Each row is followed by its class.
[ -6  48  -8  64 -62 -29  -1 -49 -17 -80  -4  -5 -56   3  32   5   8  -5
 -86  10  27 -11  -4  46  43 -73  48 -23 -49  32 -58 -25]
F
[-18 -15 -38  -6   1  21 -66 -25 -27  -9 -20 -26 -61 -14  -4 -21   8   3
 -53 -18   1  -6 -30  27  42 -51  30 -25 -38  22 -54 -24]
K
[-30  -9 -27   2  -1   2 -76 -20 -27   7 -28 -33 -65   2 -22  -3   4   4
 -62 -14  -3   2 -23  32  18 -52  32 -22 -22  18 -55 -18]
K
[  6 -21 -17  -3 -26  -9 -85 -22 -19  -2 -15 -30 -53   9 -12   3  -2  16
 -55 -21   5  -2 -31  41  16 -57  27 -33 -18   8 -54  -5]
E
[ 34   7  13 -29 -28 -38   8  -7  11  36   9  33 -43 -22  30  33 -22  22
   9 -18  14 -27  19 -29 -13 -10   7 -44  12 -10  17   8]
D
[ 12 -13   0 -22  -7 -14  26  27  15  15  -1   4 -12 -21   6  12 -18  16
   3   0  -3  -8  17 -11 -12 -11  12 -44  37   6  11   2]
X
[  3 -12 -21   5 -14  -1 -87 -24 -18   7 -23 -36 -55  13  -3  -8   8   5
 -55 -13  -2  -1 -38  17  27 -63  42 -20 -27  28 -59   2]
E
[ 31  38   2 -38  -7  14  54  -7  15 -62 -38 -16  40  29  20 -74  -8 -11
 -29   4 -18 -23 -46  44  28   1   2   8  33  24   3  16]
E
[ -2 -13 -26  17 -19  -6 -73 -30 -29   8 -10  -9 -77 -14   0  -5   7   5
 -41 -10  13   3  -7  10  27 -61  52 -37 -28  21 -57 -17]
H
[-10  -4 -35  19 -23  -2 -80 -20 -17   1 -32 -54 -69   2 -25  12   7   4
 -53 -15   6 -11 -38  33  32 -55  52 -33 -23  21 -76  12]
A
[  6 -22 -36 -14  24   7 -85 -10  -8  24 -33 -53 -43  10 -19 -21   0   6
 -40 -10  -7   0 -49  44  39 -41  23 -12 -12  31 -61  19]
L
[ 37  21 -26  15  11 -33  -7 -49  -2 -38 -39 -31 -19  54  42 -53  16 -21
 -63  -6   9 -27 -34  63  32 -84  21  -4 -43  38 -48   2]
K
[ -3  -6 -47   4   0   5 -84 -18 -15  13 -41 -49 -56  21   3 -28  -2   4
 -70 -18 -11 -10 -37  28  47 -50  40 -25 -19  39 -62  25]
D
[ 40  13 -19  19  -9 -33  14 -58   3 -55 -32  -7   4  33  49 -37   4 -21
 -39 -11  20 -25 -15  45  29 -70  19 -12 -39  21 -32  -9]
R
[ 54  48   2 -33  -6  -3  60 -23  15 -32 -16   0   3  29  29 -49  -6   0
  10  -3   5 -38 -45  43  38 -22   7   3  14   2 -20  14]
N
[ 33 -33   4 -55 -13 -32  10   0  18  28   0  20  -2 -27  10   8 -29  16
   5 -18  -3  -9  17 -10 -22 -22  13 -20  31  15  20  -5]
L
[ 27 -12   0 -39 -24 -24  30   1  19  35  -8   2 -22 -43 -12  29 -30  18
   4  -9   1 -10  -4 -21 -16 -33  31 -44  36   3   8  11]
L
[ 41  20 -38  34  -2 -50  14 -60  -6 -27 -42 -21 -14  26  46 -40   8 -14
 -42  -3  12 -22 -24  43  23 -70  30 -28 -33  25 -35  10]
F
[ 35  22 -11  24  -6 -35 -18 -39   4 -46 -19  -9   3  58  47 -30  12 -15
 -37   1  19 -17 -28  60  16 -53   0  25 -31  21 -41 -15]
T
[ 41  50  20 -37 -20 -13  57 -11  17 -49  -9  20  19   8  34 -51  -1 -13
  -9   8 -15 -16 -27  25  21  -7  16  -1  38  13  18   6]
E
[ -1 -17 -30   8  16   7 -64 -14 -18  44 -26 -49 -68   2 -23  18   3  13
 -35  -9   7  -5 -36  22  21 -71  33 -34 -19  13 -77   3]
K
[ -1  43  -9  69 -61   4 -37 -18   5 -90   2 -16 -46  31  32 -29   8 -18
 -84  14   5 -12 -26  67  76 -33  28   6 -69  50 -46 -13]
N
[ -14   43    1   52  -62   -9   23  -16   -4 -108   -9  -17  -14   24
   31   -5    3   -5  -73   22   26  -11  -13   60   46  -14   27    6
  -27   33  -47  -29]
F
[ 28 -14   6 -35 -18 -26  35  12  18  25   0  12   3 -18   4  15 -29  14
   7 -11   1  -8   6 -19 -25 -19  15 -36  38   6  19   5]
X
[ 49  18 -18  25 -12 -30   7 -55 -11 -52 -14 -12  -3  40  45 -35  14 -10
 -29  -9  28 -22 -17  50  22 -85   7 -10 -51  15 -40  -5]
X
[  4  23   9  66 -69 -32 -28 -25  -7 -89  18 -17 -50  23  12  35  -2   4
 -75   9  45 -12 -14  85  39 -62  35  -9 -64  18 -74 -36]
N
[-25 -37 -34   3 -13   4 -87  -5 -26 -26 -17 -29 -38  -3 -23  -2   3  -3
 -58 -23  12  15 -26  45  15 -33  34   6 -10  25 -65 -42]
T
[ 37  26 -33  27   8 -21   8 -44   0 -44 -41 -34 -13  48  47 -53  15  -9
 -39  -1  17 -43 -39  49  42 -75  31  -7 -47  31 -56   5]
N
[-21  51 -22  74 -79   2  -7 -20 -14 -83 -15 -36 -60  52  27  -3  18  -3
 -86  19  33 -23 -23  51  47 -64  53  -7 -50  32 -64 -15]
K
[ 47  34  -6 -24  -5  13  55 -14  16 -54 -11 -10  21  10  38 -51  -3  -9
  -5  10   3 -12 -40  55  38 -20  -5  23  14  20 -22   0]
T
[ 28  22 -26  17  -3 -29  30 -50  -8 -63 -37 -34   6  38  23 -48   3 -18
 -40 -10  11 -27 -22  60  25 -56  31  -4 -34  21 -54  -3]
A
[ 31 -11   6 -55  19 -25  51  -2  18  29   1  15 -16 -46  32   4 -20  25
  -6  -8  -5 -16  17 -26  -3 -14   2 -40  24  14  12   6]
F
[ 22  29 -21  12  -4 -41  -2 -51   9 -57 -51 -25  -1  50  54 -55   8 -24
 -61  -6   6 -27 -29  55  30 -57  26  -6 -22  34 -27   0]
R
[ -6  -3 -23 -15  -7  -3 -80 -31 -14   2 -25 -19 -73   9   2  -4   5   3
 -60 -27  12 -15 -29  26  31 -60  33 -30 -26  21 -53   1]
R
[-12  48  -5  78 -70 -10 -13 -23  -7 -85 -10  -2 -45  42  32   2   7 -12
 -86  22  23 -21  -7  52  54 -64  43  -7 -48  39 -54 -33]
K
[ 27   0  14 -39 -33 -45  13 -15  17  35   5  29 -16 -19   3  23 -27  13
  -3 -15 -11 -17  19 -24 -15 -32  28 -39  22   0  20  21]
A
[ 38  18 -44  46  -5 -30  16 -50  -4 -38 -41 -32  -9  41  60 -51   4 -15
 -28   7  20 -25 -25  55  33 -72  34 -10 -37  27 -54  -3]
T
[ 11 -18 -31 -11 -10  -1 -86 -14 -12   7 -23 -44 -55  23  -2 -13  -1   2
 -45 -32   4  -6 -39  41  22 -30  22 -10 -16  24 -64   8]
D
[ 16 -12  11 -41 -12 -42  26   7  22  24   6   9 -12 -34  14  25 -25  26
 -14 -10   5 -13   1 -11 -21   5  18 -35  42   5   9   3]
F
[ 40  52   1 -35 -13   3  68 -25  12 -43 -30  -3   2  20  30 -64  -1 -21
  -7   3 -10 -22 -38  41  41 -12   4   2  14  16   4  10]
K
[ -14   35    2   68  -71  -25   -6  -38  -27 -114   10  -20  -51   21
   41    5    4    9  -89   13   41   -4   17   70   50  -62   28  -14
  -70   26  -63  -46]
X
[  -9   57  -10   84  -62  -12   -5  -31  -15 -100  -13  -47  -43   25
   22  -16    9  -11  -84   18   21    2  -21   76   49  -51   30   -6
  -47   33  -65  -23]
X
[-11 -21 -22  -8 -13 -14 -85 -21 -18  -5 -21 -31 -59   1 -21 -18   4   0
 -66 -28   4   4 -35  23  12 -26  42 -19  -8  23 -52 -21]
H
[ 47  30 -32  19  17 -25   3 -52  12 -26 -56 -25  -8  55  61 -64  10 -20
 -48  -2  11 -46 -31  47  47 -72  19 -25 -34  37 -30  37]
R
[ 28  41 -28  27 -11 -38 -23 -50   3 -40 -41 -20 -15  61  67 -59  12 -23
 -44  -7   5 -35 -34  36  39 -35  26  -2 -41  30 -29  12]
D
[-24 -20 -23 -11   7  12 -96  -3 -11   0 -20 -42 -59   9 -22  12  14   8
 -65 -26  15  -6 -37  28  16 -35  20 -13 -16  20 -61  -5]
R
[ 49  -3   2 -34 -26 -34  28  -1  29  36  -9  25 -14 -11  32  14 -28   9
  20 -17   0 -31   3 -35  -6  -9  17 -45  31   0  22  19]
D
[ -1  34   7  41 -50   1 -39 -25  -8 -93  14 -45 -63  31   9  17  17   6
 -82   8  36  -6 -28  81  47 -64  11  11 -67  25 -90 -26]
L
[ 42  22 -34  34 -16 -47  -6 -64  -3 -33 -47 -11 -19  45  49 -53  13 -18
 -26  -9  10 -41 -29  36  45 -72  37 -26 -50  16 -27   5]
N
[ 10  38  -8 -26 -10  10  51  -3  11 -78 -26 -17  22  21  20 -66  -1  -8
 -19   7  -6 -27 -43  59  51   6  25   9  25  17 -17  -4]
N
[ 15  41  -4  71 -53 -17   9 -33  -7 -85   2 -36 -50  33  38 -13  13  -7
 -52  15  26 -10 -14  62  63 -40  30   8 -71  26 -65 -23]
N
[ 32  42  -6 -24  -3  18  50 -17  10 -74 -32 -27  15  15  21 -80   6 -13
 -29   6  -1 -19 -50  55  41   7   1   7  21  23 -19   2]
H
[ 33  22 -34  37 -20 -50  -6 -50  -4 -38 -34 -25  -6  49  45 -42  -3  -8
 -35  -6  12 -22 -35  57  20 -66  31 -27 -28  12 -38  -6]
X
[ 51  15 -23   7 -18 -25  -1 -38  10 -27 -41 -34  19  68  32 -60   5 -15
 -27 -11   6 -35 -55  48   7 -50  24  -9 -10  17 -24  33]
E
[ 28  -4   5 -23 -35 -25  26 -16  13  11  -2  17 -21 -32  20 -15 -18   5
 -12  -7  -5  -7  13 -26  -2 -17  30 -37  19  16  21   0]
H
[ 27  37  -6 -12 -36  10  55  -7  12 -75 -22  -1  30   7  16 -43   0 -17
 -14   7   0  -7 -38  40  36   3   5  21  34  10  -1 -12]
T
[ 10 -16  -1 -64 -13 -43  35   5  26  24 -11  18  -4 -38  10   5 -31  14
 -27 -19 -12 -17  -4 -28 -25  -4  36 -46  54  17  30   8]
F
[ 41  10 -27   5  -7 -45  15 -59   7 -45 -55 -26  35  43  41 -49  -1 -15
 -26  -3   6 -25 -42  33  32 -53  26   4 -25  21 -21  -4]
L
[-17 -19 -17  -8 -43   0 -71 -17 -19   8 -16   2 -35   2 -39  27  -3  -5
 -34 -25  12  -1 -35   7  -4 -56  46 -15  -3   5 -36 -25]
K
[ 38 -18  -8 -44   0 -28  24  -1  19  43 -10  12 -18 -17  32   3 -23  14
   3 -22  -3 -27  13 -45  -3 -16  20 -42  19  12  16  20]
D
[ 44  46 -17 -19 -11  12  50 -24   8 -38 -39 -16  -4  30  19 -65   6 -12
  -2  -5  -7 -34 -40  45  33 -37   6  -2   9  13 -15  22]
N
[ 21  16 -37  31   9 -24   1 -42 -10 -44 -42 -49 -18  52  52 -41  11  -4
 -33  -7  20 -34 -18  50  26 -56  21 -17 -43  15 -66  -1]
D
[  8  51 -10 -36  -2  14  65 -18   4 -64 -37 -21  14  21  28 -76  10 -15
 -26   0  -7 -26 -43  37  36 -11  25  19  32  26 -16  -9]
K
[  5 -17 -36  14 -28  -7 -74 -19 -12  18 -27 -32 -43   3 -11  12   3  -3
 -31 -26   7  -4 -37  -9  20 -39  49 -20 -12  16 -50   2]
D
[ 39  51 -13  -8  -1  12  84 -18  12 -48 -31 -10  22   1  46 -63   0 -15
   0  26 -11  -8 -29  24  55  -5   1  14  15  21   2   7]
T
[ 42  38   8 -55  -9  12  44   7  22 -62   3   8  21  23  34 -51  -2 -11
 -16   2   5 -15 -46  59  24   1  -9  40  31  27  -8  -1]
T
[ 40  31 -11 -26 -15  16  43 -11  11 -52 -28 -16  19  17  12 -59  11 -13
 -22   3   4 -20 -45  35  15 -22   6   3  28  23  -9  14]
H
[ -21   40    1   72  -85    7  -23  -33  -12 -101   -8   -8  -47   18
   23    7   21  -18  -77    7   44  -19    0   40   54  -44   39   -8
  -54   31  -41  -18]
R
[ 44  38  -7 -41 -21  20  60 -26  10 -66 -22  -5  21  23  26 -56   7 -11
  -6  -6  -6 -31 -28  33  42 -30  -1  11   0  19 -15  14]
A
[ 27  -5  21 -40  -7 -26  11   3  14  36  23  17 -27 -19  16  21 -27  29
   0 -13   7 -14  14  -9 -15 -24   1 -37  17   1   4   8]
X
[  2 -26 -42   6 -16 -18 -96 -27 -21  24 -30 -33 -62   1 -27  -8  -4  -1
 -53 -27  -4   1 -40  35  26 -68  57 -30 -22  25 -54   6]
N
[-26  38  -9  70 -64  -1 -11 -19 -14 -95  -5 -14 -57  23  40   7  14   9
 -85  19  35 -27   4  48  55 -41  32 -22 -52  32 -64 -27]
F
